Here is a tiny trained network, its code and every weight. The questions are about switching its units off for an input and a target symbol, where a switched-off unit gives its printed mean instead of its output.

import numpy as np


def w(rows, s, z=0):
    codes = np.array(rows[::2]) - 128.0
    scale = np.full(codes.shape[1], s)
    scale[-1] = z or s
    return codes * scale


def norm(h):
    return h / np.sqrt((h * h).mean(-1, keepdims=True) + 1e-5)


def f(y):
    return np.maximum(y, 0)


def softmax(a):
    e = np.exp(a - a.max(-1, keepdims=True))
    return e / e.sum(-1, keepdims=True)


def log_softmax(a):
    a = a - a.max(-1, keepdims=True)
    return a - np.log(np.exp(a).sum(-1, keepdims=True))


def net(x, mask):
    ids = ['ΛΨΩαγδζημξστ'.index(c) for c in x.split()]
    T = len(ids)
    res = E[ids] + P[:T]
    r = norm(res)
    for j in range(2):
        rows = slice(2 * j, 2 * j + 2)
        q, k, v = (r @ M[0][rows].T for M in (Q, K, V))
        z = softmax(np.where(np.tri(T) > 0, q @ k.T / 2**0.5, -1e9)) @ v
        o = O[0][rows]
        res = res + np.where(mask[j], z, o[:, -1]) @ o[:, :-1]
    y = f(norm(res) @ A[0][:, :-1].T + A[0][:, -1])
    res = res + np.where(mask[2:6], y, B[0][:, -1]) @ B[0][:, :-1]
    return log_softmax(norm(res)[-1] @ U[:, :-1].T + U[:, -1])


Q, K, V, O, A, B = {}, {}, {}, {}, {}, {}
E = w([
[174,100,139,156,135,160,134],'Λ',
[254,151,98,126,127,163,130],'Ψ',
[138,119,138,104,147,128,154],'Ω',
[156,178,147,116,103,99,112],'α',
[138,121,133,103,152,123,153],'γ',
[123,146,94,158,122,137,115],'δ',
[133,110,111,91,126,147,124],'ζ',
[110,131,149,149,152,101,140],'η',
[118,125,106,92,122,99,118],'μ',
[112,116,154,110,121,157,110],'ξ',
[115,104,123,104,93,123,136],'σ',
[116,95,129,124,143,112,91],'τ',
],0.013)
P = w([
[252,104,162,150,117,108,108],'0',
[225,114,159,146,109,113,103],'1',
[206,109,156,142,105,113,105],'2',
[188,112,155,138,112,122,111],'3',
[174,115,151,135,117,126,120],'4',
[160,119,144,133,118,128,128],'5',
[148,123,137,132,123,130,134],'6',
[135,123,133,128,126,134,137],'7',
[121,129,127,126,129,136,140],'8',
[107,131,124,121,131,139,147],'9',
[95,135,120,118,137,143,147],'10',
[75,140,113,108,142,148,156],'11',
[66,145,117,110,143,152,155],'12',
[47,151,111,103,147,158,159],'13',
],0.0042)
Q[0] = w([
[126,115,90,120,92,148,104],'H1',
[124,119,167,28,174,163,168],'H1',
[121,181,155,252,109,137,32],'H2',
[115,124,141,110,74,104,84],'H2',
],0.013)
K[0] = w([
[116,110,150,161,120,97,117],'H1',
[1,120,107,80,146,150,146],'H1',
[252,143,151,139,111,116,123],'H2',
[136,132,160,126,122,95,89],'H2',
],0.014)
V[0] = w([
[5,116,37,35,46,201,104],'H1',
[156,119,34,189,45,22,136],'H1',
[193,153,51,89,64,231,192],'H2',
[112,170,238,137,64,170,254],'H2',
],0.0032)
O[0] = w([
[211,95,148,133,108,104,130,9],'H1',
[60,83,165,17,160,147,224,159],'H1',
[105,174,168,151,92,193,160,206],'H2',
[59,92,253,55,140,163,101,94],'H2',
],0.0053,0.0014)
A[0] = w([
[166,3,46,167,206,204,150,60],'N1',
[63,176,186,185,245,110,160,39],'N2',
[125,143,103,162,185,90,179,252],'N3',
[157,213,75,186,135,223,198,65],'N4',
],0.0042,0.0022)
B[0] = w([
[56,179,238,178,222,42,151,199],'N1',
[97,119,131,254,60,49,186,193],'N2',
[122,93,94,137,13,172,54,255],'N3',
[46,154,80,89,193,173,127,230],'N4',
],0.0045,0.0022)
U = w([
[104,136,220,182,229,177,147,117],'Λ',
[221,172,75,106,154,240,157,114],'Ψ',
[144,132,104,100,206,64,253,78],'Ω',
[118,245,177,65,107,76,94,148],'α',
[123,118,168,140,129,136,151,42],'γ',
[24,160,53,133,117,204,103,193],'δ',
[131,27,181,26,90,188,170,218],'ζ',
[86,119,154,234,69,55,165,104],'η',
[160,97,1,95,107,41,103,183],'μ',
[197,76,160,159,101,169,3,174],'ξ',
[124,125,126,122,134,128,122,6],'σ',
[77,63,150,106,214,57,25,221],'τ',
],0.0095,0.0025)

Each question gives the input, a string of symbols that net reads in full, and the target symbol t.
The units are the heads (2 rows each of Q, K, V and O) and the neurons (one row each of A and B). Each row of codes is followed by its name. A weight is (code - 128) times the scale printed after its matrix; where a second scale follows, it is the last column's (O, A, B and U).
mask holds one flag per unit, heads first, then neurons. A switched-off unit (its flag False) gives its mean, the last column of its rows in O or B, instead of its output. The means were averaged over made-up inputs and are rounded, as every weight is.
A unit's drop is (log p(t) with every unit on - log p(t) with that unit switched off) / (log p(t) with every unit on - log p(t) with every unit switched off).
The circuit of an input: a set's keep is (log p(t) with only the set's units on - log p(t) with every unit switched off) / (log p(t) with every unit on - log p(t) with every unit switched off). Starting from all 6 units, units are removed one at a time, each time the one whose removal leaves the highest keep (on an exact tie, the one counted first), for as long as the keep stays at least 0.8.
circuit, biggest first: the units of the circuit, biggest drop first
unit that matters most: the unit with the biggest drop
k most important neurons: the k neurons with the biggest drops, biggest first
which heads matter: for each layer, one digit per head in row order, 1 if its drop is at least 0.15 and else 0, layers parted by /
drop of u: that unit's drop, to one decimal
input δ α γ, target δ: which heads matter -> 11
input γ ξ Λ Ω, target ξ: which heads matter -> 10
input δ γ μ Λ μ ζ ζ ζ γ α η γ η Ω, target τ: which heads matter -> 11
input α ξ δ Ψ η Ω γ Λ Ω Ω γ, target η: which heads matter -> 11
input γ ζ δ Ω σ τ Ω γ σ Ω, target ζ: circuit, biggest first -> (H2 H1)
input ζ ξ α δ α α η δ γ δ α η γ γ, target τ: which heads matter -> 11
input γ Ω σ μ α γ α δ ζ σ α γ, target ζ: which heads matter -> 11
input Ω μ α α η γ ζ γ α δ σ ζ, target ζ: unit that matters most -> H1
input α α Ω η μ α α α δ ζ, target Ψ: circuit, biggest first -> (H2 H1 N3)
input δ ζ γ Ω, target Ψ: circuit, biggest first -> (H2 H1 N1)
input γ γ μ ξ δ ζ ζ Ω, target Ψ: circuit, biggest first -> (H2 H1 N4)
input Λ Λ α ζ, target Ψ: circuit, biggest first -> (H2 N3)
input σ γ γ, target ζ: circuit, biggest first -> (N1 H2)
input α Ω γ α Ω, target η: circuit, biggest first -> (H1 N2)
input δ δ Ψ δ δ δ μ Ψ δ ζ α γ σ σ, target ζ: circuit, biggest first -> (H1 H2)
input η γ α μ Ω Λ η ζ, target τ: circuit, biggest first -> (N1 H2)
input γ σ γ α δ γ ζ γ, target Ψ: circuit, biggest first -> (H2 H1 N4)
input Ψ α δ ζ ξ Ψ μ δ η α α μ, target μ: circuit, biggest first -> (H2 H1)
input γ Λ ξ δ Ψ ζ α γ, target Ψ: 2 most important neurons -> (N3 N4)
input δ γ ξ τ μ δ δ τ α γ δ γ, target δ: unit that matters most -> N4
input η σ ξ Λ γ, target ξ: circuit, biggest first -> (H1 N3)
input α α μ Λ μ δ γ α η ζ, target τ: circuit, biggest first -> (N1 H1)
input α Ω ζ γ γ γ δ Ω α Λ, target Λ: drop of N1 -> 0.5
input μ η δ Ω δ η δ μ δ ζ δ α τ ζ, target μ: drop of H2 -> 1.1
input ζ Ω γ α τ α γ, target μ: drop of H2 -> 0.7
input α Ψ γ γ γ α α α σ η ζ γ σ Ω, target ζ: drop of H2 -> 0.4
